Each row has a class, written after it.
[-246 -300  216 -532 -231 -231 -292 -139  -87  849  278  459  108  608
   48 -308  144  338  414 -257 -229   83 -256   33  205  389   50  -22
 -451  123   13  100 -101  -75  307 -170  177  353  -20  151  155  120]  k_546
[  71  -50  207 -187   10 -223   68 -191  349  314 -258  123  507  334
 -523 -613 -345  109  501   15   46    6 -605   45    1 -840 -566   75
  125   19  -92  -27  -94  -56   23  -78  296   86  -88  479 -148 -203]  k_77
[ -87 -536  463 -604   53 -119  349  103   29  349  107  192  374  504
 -168  -48  182  184  229    8 -289  160 -309   65  509  602 -332  187
 -531   84  225 -118   24   55  460 -108 -396 -319  330    6 -752  -57]  k_17
[ -39 -550  392 -597   35 -158  352  208   73  336   34  170  319  514
 -131  -49  160  208  217  -15 -282  147 -384   84  464  613 -360  178
 -559   91  265 -165  -40   19  404  -84 -387 -309  332  -51 -621  -50]  k_59
[-519 -142   82 -366 -269 -333 -404 -201 -256  552  245  461  104  618
  123 -171  131  357  298 -126 -270  -91   23  -95  174  319  143 -260
 -242  190 -111  154  119 -214  340 -145   24  140  -56  241   61 -101]  k_175
[-267  345  171  347  -23 -129 -515 -186  208  243 -277  410  336  428
   -5    9   -9 -382 -537 -136  160 -557 -533   84 -274   71  579  687
   33   55  660   84 -340   18 -190   74 -175 -247  558  -49  -78   12]  k_59
[  29 -147  261 -125   17 -157   44 -153  182  452 -240 -177  511  244
 -410 -379 -257  201  358   51   14  149 -701   24  -49 -749 -416  115
  142   10 -114   -7 -137  -50  -89   21  262   41  -62  525  -66 -104]  k_546
[-333 -288  255 -468 -276 -269 -261 -104 -116  817  285  483  136  768
   62 -248  142  357  429 -245 -325   32 -330  -11  226  440   24  -15
 -542  135  -93   90  -42  -99  322 -227  168  293   39  123  104   65]  k_382
[  88 -524  441 -417   99 -118  359  125  171  311  -32  224  307  270
 -181 -112  109  171  109  -32 -229  218 -297  123  481  619 -264  218
 -604  180  313  -47 -153   25  391  -25 -393 -282  510 -185 -538 -138]  k_546
[-333 -309  309 -555 -234 -178 -296  -79 -139  827  271  449   71  709
   84 -262  153  305  460 -218 -301   88 -328   23  302  615   44   80
 -434  125   30  110  -30  -78  268 -192  236  325    7  177  122  141]  k_382
[-217  360  184  398    5  -44 -473 -208  167  312 -290  303  351  273
    8  -94 -117 -336 -469 -110  139 -576 -527   78 -373   96  589  746
   88   39  732  149 -325   99 -106   98 -169 -131  600 -134  -54  -86]  k_175
[ 135 -600  475 -524   57   28  198  195  131  297  147  347  276  346
  -66 -158  240   52  126  -79 -206  233 -260  159  484  686 -141  447
 -470  115  335   45 -138  131  383  -27 -321  -15  198 -125 -519  -46]  k_175
[  88 -136  221  -29   40 -292   44 -262  272  514 -238 -238  581  265
 -466 -495 -345  234  340    8   43   12 -746  -38 -111 -834 -393  109
   55   98 -174  -45 -185  -41  -92  110  252    9   19  546  -32  -86]  k_957
[-296  396  175  404   25  -15 -474 -188  157  276 -256  383  332  336
   29  -21  -80 -389 -512 -162  117 -565 -583   84 -349   48  552  702
   59   55  693   63 -348   56 -157   46 -230 -210  515  -32  -60   50]  k_175
[  47 -523  355 -358   96 -167  359   51  231  246  -89  202  298  269
 -199 -131  104  180  168  -48 -231  136 -197  143  430  505 -306  243
 -657  181  322  -72 -182   26  430   24 -359 -266  440 -218 -535 -199]  k_59
[ -81 -496  406 -600   52 -106  357  190   30  373  -26  198  344  637
 -178  -78  167  227  214  -16 -250   81 -380  116  477  521 -347  149
 -610   66  253 -192  -20   21  360 -164 -345 -315  293  -21 -663   29]  k_546
[ 159   54  125  206   96 -174   84 -156  290  164 -286   15  373  175
 -505 -469 -323  184  393  -62   83    7 -702   64  -64 -769 -405   67
   -3  -24 -162  -13 -127  -65 -142   60  356   83 -318  288  -37  -44]  k_546
[  -5 -574  472 -610   44  -94  249  194   18  303   80  189  264  420
 -101  -57  159  104  225  -15 -225  175 -415  110  521  759 -250  304
 -511   60  311 -105  -29   19  446 -140 -327 -192  361  -56 -611  -10]  k_957
[  82   32  110  259  122 -205   93 -148  247   39 -262  -93  401   61
 -494 -433 -295  226  428  -48   76  -20 -656   -1  -26 -685 -398  286
   79  -20 -106   67 -155  -41 -116   30  376   45 -298  241  -42  -91]  k_957
[ 128  -46  111 -157   41 -392    2 -213  382  346 -225   11  455  242
 -523 -636 -402  152  509   16  159  -93 -607   42  -53 -848 -612    0
  165   40  -90  -44 -143  -89   36   19  203   52  -87  554 -127 -178]  k_175
[  96 -100  249 -182  -20 -311  116 -168  237  441 -267 -232  491  238
 -439 -364 -335  253  368  -10   57   56 -708   15 -114 -759 -400   47
  103   35 -112  -88 -148  -67  -84  132  251   16  -67  503  -73   -9]  k_77
[-283 -111  113 -482 -252 -248 -411 -157 -194  587  216  531   45  567
  162 -270  128  197  277 -150 -185   -7   24  -38  172  367  231 -212
 -246  124  -82  257  101 -167  358 -109   23  257   17  154  172  -90]  k_477
[  38 -536  456 -546   52   -8  225  110  100  357  109  441  317  444
  -69 -139  247   93  149  -15 -223  240 -248  172  537  706 -185  257
 -462  124  189   26  -40   72  384  -60 -319 -149  265  -81 -542  -53]  k_17
[ -29  161   82  289   61 -178   82 -200  238  -30 -312  -73  425   57
 -523 -345 -370  207  413  -18   20  -76 -576   17 -121 -767 -417  171
  119  -24 -133    4 -178  -22  -78   62  292   59 -368  269 -104  -74]  k_477
[-274 -373  312 -565 -207 -168 -325 -103 -142  813  311  447   15  628
   66 -341  124  310  489 -230 -248  124 -332  -19  325  501  103  -28
 -466   89   44  135   -5  -78  301 -187  210  344  -43  171   87  125]  k_546
[-408  499  115  512    9  -91 -345 -235  112  236 -255  361  439  353
   12  118  -14 -253 -486 -120   10 -619 -493   30 -324   67  504  637
   43   75  600   -9 -325   16 -179   21 -246 -380  526  -43 -133  -19]  k_77
[  64 -561  490 -559   10  -27  186  135  145  321  106  367  226  310
  -53  -88  242   87   94  -49 -247  192 -324  187  488  715 -167  368
 -472  158  294   39 -143   64  371  -26 -357  -66  305  -72 -524  -94]  k_477
[-363 -268  207 -432 -312 -399 -438  -78 -137  545  172  471  -94  684
   15 -354   65  246  414 -254 -283  -87 -289 -113  206  390   83 -227
 -505  131  -87  110   30 -294  393 -231   41  237   67  122  108   14]  k_957
[  48 -103  223 -108   -2 -274   44 -195  160  401 -248 -292  534  223
 -430 -328 -314  197  366   67   72   90 -750  -16  -68 -830 -357   47
   87   51 -161  -21 -122  -44  -96  142  200  -55  -53  550 -152  -91]  k_175
[  98   43  116  186  107 -172   82 -187  271  200 -290 -111  397   33
 -504 -454 -380  126  454   -9   72   41 -728   33  -16 -725 -412  251
   64  -37 -179   87 -138   18  -59   -5  404   92 -237  260  -24 -192]  k_59
[-318 -349  279 -493 -270 -356 -406  -66 -146  641  172  411  -40  732
   -1 -262   90  223  361 -240 -278  -79 -423  -30  249  461  105  -87
 -519   88  -26  115    0 -221  338 -228  122  299  117  132  113  119]  k_477
[-259  379  210  383  -12   43 -491 -244  128  272 -275  308  314  217
   12 -196 -146 -526 -273 -104  204 -537 -357  -30 -248   59  636  663
  217   -6  680  104 -387   96  -74   23 -230 -136  641  -29  -44    6]  k_957
[  19  -57  213    0   29 -140   76 -163  118  327 -313 -255  533   78
 -383 -239 -221  192  287  -26  -20  127 -633   17 -126 -768 -363   92
  200   93  -44  -90 -126 -119 -194   90  238   -6 -133  589  -13  -24]  k_382
[ -30  110   98  223   87 -238  204 -205  187  155 -303 -119  473   59
 -521 -383 -344  250  387  -31  -34   18 -748  -28  -57 -784 -424   66
   74   76 -232  -58 -138  -83 -150  -40  284  -68 -221  349  -26  -59]  k_957
[-422  535  129  414  -80  -96 -468 -411  127  366 -197  392  525  503
 -133 -130 -212 -382 -258  -55  132 -720 -385 -135 -341 -170  487  458
   71   33  509   -7 -364   65  -39   34 -337 -374  660   71 -239  -38]  k_477
[  64 -531  403 -527    1  -65  234  149  141  328   87  453  250  450
  -40 -150  255   85   91  -10 -248  204 -242  180  525  669 -189  276
 -478  164  199   50  -75   64  375  -18 -351 -140  240  -58 -517  -95]  k_59
[  21 -542  467 -523    8  -25  256   93  107  358  163  399  327  431
  -86  -96  249   97   99   -8 -279  237 -317  116  495  675 -142  372
 -514  151  207   37  -73   98  395  -74 -343 -189  238  -81 -580 -118]  k_957
[-320  321  199  452   -5  -30 -480 -213  151  177 -202  305  343  277
   78   61   30 -316 -568 -157  118 -636 -424   51 -336  137  573  750
   52   53  719   82 -314   29  -85   66 -260 -110  503  -95  -79  -43]  k_77
[-513  440  151  237  -61 -262 -474 -379   29  344 -233  417  473  523
  -32    2 -168 -206 -342    5  109 -642 -367  -28 -309   -8  365  488
   78   41  520  -38 -267   34  -40  -40 -262 -371  642   19 -275  105]  k_546
[-493  369  208  384  -87 -105 -374 -357  -14  351 -260  421  437  553
  -43  148  -63 -213 -436  -18   64 -581 -296   -4 -365  -41  312  520
  131  -17  400  -69 -255  -62 -132  -25 -227 -380  552  105 -166  176]  k_477
[-421 -205   88 -299 -231 -386 -474 -222 -136  461  191  442   52  537
  211 -251  142  397  254 -209 -168 -156  131  -79  140  360  250 -174
 -294  161  -56  203   83 -196  328  -58   34  261  -81   85  136 -113]  k_17
[-349 -317  227 -575 -381 -403 -446 -103 -179  635  152  383  -82  760
   36 -350  103  368  401 -248 -305 -101 -262 -156  196  491   31 -214
 -518  126   32  133   53 -274  400 -139   69  281   78  179   79  -17]  k_546
[ -38 -569  485 -697    8 -128  326  232   44  357   83  176  297  469
 -138   15  192  193  132  -23 -324  190 -412  115  451  730 -338  248
 -506  117  301 -121  -16    8  443 -128 -402 -257  336    3 -651  -51]  k_382
[  -9 -162  318  -22   22 -165   91 -173  210  397 -198 -264  465   93
 -403 -342 -286  231  383  -37   30   67 -612   43  -66 -690 -376  225
  208   43  -28 -155 -190  -81 -120   45  278  124 -134  561  -53   29]  k_17
[-295  413  129  328  -28  -75 -469 -227  179  364 -260  415  470  398
   16  -39  -73 -408 -455  -84   17 -574 -581  104 -307   75  493  739
   70   89  671   78 -373   40 -117   66 -237 -300  602   74 -118   -8]  k_77
[ -71 -473  423 -620   42 -136  342  144   79  275   62  211  357  562
 -201  -11  147  162  171  -13 -316  102 -398   91  493  560 -344  148
 -621  103  236 -162  -28   38  391 -113 -404 -317  302    5 -719   -6]  k_477
[-381 -285  234 -516 -308 -413 -428 -139 -249  656  165  390 -104  635
   42 -311   63  394  411 -149 -316  -91 -239  -82  191  512  103 -285
 -411  151  -12  151   94 -295  411 -110   51  233   70  172   65  -16]  k_175
[-463  400  172  293  -43 -220 -473 -405   75  277 -246  438  467  402
  -57  -25 -204 -247 -410   -3  113 -589 -439  -28 -379  -12  396  517
  170   69  462   40 -265   41  -53   -3 -226 -310  600  -68 -160   81]  k_957
[  56 -502  413 -560   50   -6  177   72  119  382  127  443  312  411
 -103 -162  199   66  140   29 -247  215 -282  154  463  615 -206  341
 -443  101  266    5  -23   26  397  -87 -296 -200  173   56 -555 -128]  k_77
[-533 -152   94 -373 -282 -413 -396 -220 -224  518  168  457  191  693
  117 -207  116  378  297 -184 -273 -148  -27 -136  194  297  150 -205
 -293  215 -149  198   70 -149  376 -115   -3  143  -11  172   10 -156]  k_175
[-358  432  175  291  -10  -95 -510 -301  206  372 -288  399  412  450
 -115 -254 -201 -410 -163  -84  139 -635 -365  -89 -243  -30  395  567
  139   27  647   42 -412   88  -48   37 -241 -305  654   36 -178  -40]  k_59
[  85  -23  112   17   70 -273   89 -224  311  251 -284  -34  533  207
 -429 -487 -304  169  369    2   40  -75 -605   22  -87 -855 -509    7
   90   57  -92  -82  -78 -119  -40   41  172   -6 -110  491 -104 -218]  k_77
[  55 -466  335 -290  130 -237  371   67  265  347 -115  264  421  344
 -207 -113  113  231   64  -56 -260  154 -247  163  402  483 -294  198
 -630  202  188 -113 -223    3  327  -12 -390 -425  542 -136 -518 -135]  k_17
[-213  375  196  322  -57  -36 -451 -154  205  279 -178  428  333  280
  -27 -134  -70 -353 -437 -117   62 -586 -593   72 -300  134  550  707
   81   69  721  142 -358   61 -103   25 -269 -110  507  -50  -80  -19]  k_477
[-529  464  160  323  -63 -185 -374 -354  -21  298 -260  338  459  461
  -48  148 -100 -195 -398  -35   59 -584 -361  -33 -311  -38  336  490
  159   56  446  -61 -267  -10  -96  -13 -208 -381  554   75 -201  104]  k_59
[-452  438  166  311  -89 -175 -413 -312   56  265 -264  402  464  457
  -18   68 -133 -207 -463   14  131 -564 -398  -10 -349    5  424  431
  104    6  481    3 -249   11  -43  -12 -284 -353  644  -13 -207   58]  k_77
[-404  435  122  390  -40 -134 -433 -208  156  264 -215  354  418  381
   -6   16  -62 -294 -399 -102   38 -639 -477   42 -256   57  480  731
   15  111  647   39 -362   84 -152   -4 -207 -258  483  -51 -147   20]  k_59
[  62 -410  384 -559   13  -36  324  109   89  377  126  504  331  516
 -108 -117  188   61  147   15 -290  178 -298  143  477  644 -242  204
 -522  129  187  -46  -87   82  367  -76 -413 -273  234  -76 -596  -15]  k_175
[ 105 -511  420 -554   70   -3  233   94  126  332  149  413  259  385
  -74 -208  137   80  184  -26 -162  217 -164  104  477  613 -251  313
 -413  103  249   29 -106  110  375   -1 -325 -154  222  -52 -525   -3]  k_175
[-331 -361  258 -524 -372 -333 -384  -82 -140  652   73  361  -84  664
   37 -383  101  293  444 -216 -318  -32 -355  -53  150  388  113 -228
 -451   87  -80  164   30 -278  434 -116   58  338   88  122  120 -129]  k_77
[  -8 -144  123 -150   60 -292   75 -157  324  320 -256  -17  443  279
 -494 -566 -351  167  420   71   82  -53 -678   77   14 -899 -585   33
   91   38 -104  -37  -37  -62   25 -134  215   26 -174  551 -149 -158]  k_59
[ 150 -121  269 -108   41 -120   27 -114  254  467 -261 -152  468  226
 -426 -484 -303  187  341  -36  134  128 -745   30  -67 -775 -366   66
   79   33  -89   -5 -165  -13 -109   77  268  125  -74  469    0  -33]  k_546
[ -44 -561  435 -638   13 -113  328  173   56  281   29  203  344  492
 -135  -65  177  189  210    8 -343  145 -389  139  461  604 -348  228
 -610  106  318 -143  -12   10  415 -120 -404 -247  275  -10 -715  -42]  k_382
[ 123 -594  407 -357  181 -104  330   66  233  347  -34  223  331  192
 -155 -137  104   72  111  -90 -192  244 -328  239  483  485 -234  335
 -559  166  295 -117 -243   36  301  -23 -294 -205  455  -81 -472  -16]  k_546
[-323 -259  247 -449 -344 -322 -426 -100 -186  645  251  511  -59  670
   50 -307  167  332  397 -198 -279  -40 -136 -100  239  529   96 -208
 -346  126   18  135   64 -264  356 -157   92  253   58  251   83   40]  k_17
[-380  335  137  263  -42 -190 -473 -302  111  276 -262  424  501  446
   16  -94 -165 -341 -444  -58  147 -544 -508    4 -273  -79  489  532
   -7   60  427   78 -325   65  -38  -84 -300 -271  698  -68 -131   68]  k_957
[-276 -416  308 -431 -269 -392 -477 -142 -109  660  155  338 -104  528
   78 -324  115  276  381 -199 -246  -38 -334  -19  234  489  264  -58
 -496  116   45  194  -13 -239  365  -77  104  332  103  128  104  -35]  k_77
[  10 -504  406 -547   45 -210  315  185   89  268   11  202  338  495
 -168  -67  144  189  183  -15 -267  179 -434  129  496  626 -289  190
 -667  105  189 -124  -10  -10  381 -130 -340 -259  308  -71 -620  -55]  k_382
[  40  -40  234 -143    0 -275   38 -213  233  480 -223 -201  535  239
 -459 -421 -358  148  401   16   41   60 -718  -24  -67 -784 -465  151
  123   75 -105  -48 -164  -64 -125   49  251  -34   -1  625  -77  -22]  k_382
[  30 -508  414 -384  128 -105  417   50  182  414  -39  280  374  438
 -204  -34   94  113   74  -46 -230  176 -313  185  442  481 -314  265
 -667  137  167 -177 -196    1  303  -76 -364 -384  472  -66 -505   67]  k_477
[-304  523  165  341  -41 -102 -464 -376  164  360 -285  453  384  461
 -121 -221 -223 -470 -246 -118  163 -629 -372  -55 -335 -147  486  524
    5  -42  578   -1 -349   21  -65  -28 -254 -323  613    6 -162   88]  k_17
[  85 -553  422 -623   -7   19  156  215   63  374  145  435  264  459
    9 -142  236   50  113    6 -305  291 -357  137  462  713 -202  341
 -393  113  226   81  -27   85  372  -85 -303 -132  204   18 -477  -38]  k_957
[  81   62   92  214  114 -230  108 -253  289  123 -238 -106  454  -18
 -508 -509 -361  213  494  -85   44 -112 -598  -24  -40 -775 -437  190
  129   37  -86   38 -249    6  -83  103  270   96 -306  283  -95 -107]  k_546
[-483 -266  253 -513 -356 -356 -445 -111 -199  698  184  467  -44  828
   29 -265   71  326  441 -175 -254  -90 -293  -88  254  461   62 -179
 -422   92  -66  111   57 -212  397 -190  119  207   33  234    5   57]  k_59
[-390  439  186  228  -91 -211 -379 -398   30  430 -204  439  500  477
  -10   51 -138 -222 -329  -33  144 -586 -349   -3 -300  -63  403  551
   60   33  480  -26 -296   30  -31    2 -249 -346  557   31 -239   85]  k_59
[-459  412  149  315  -98 -280 -444 -362   87  302 -234  369  466  505
   -2    0 -140 -106 -395  -36  172 -644 -243  -76 -356  -16  402  507
   11   47  473  -13 -253   22  -77   -7 -250 -342  618  -75 -176   68]  k_17
[  64  -31  194  -49   42 -200  103 -266  183  460 -199 -231  544  185
 -422 -410 -324  246  343   28   74   59 -604  -41 -111 -795 -367   48
  155   59 -154  -45 -109  -65 -102  117  249  -25  -88  555  -34  -73]  k_957
[  91 -528  464 -555   35  -24  197   90  100  368  149  363  294  342
  -54 -136  237  109  104  -29 -285  273 -293  119  516  721 -202  381
 -523  135  253   54  -47   57  387  -85 -310 -127  240   -4 -530 -104]  k_17
[  57 -489  373 -399  157  -81  386   51  173  378  -89  216  375  331
 -240 -116   73   97  113  -62 -222  213 -424  167  460  468 -257  188
 -609  182  210 -145 -151  -11  313  -52 -310 -397  454  -34 -505  -41]  k_957
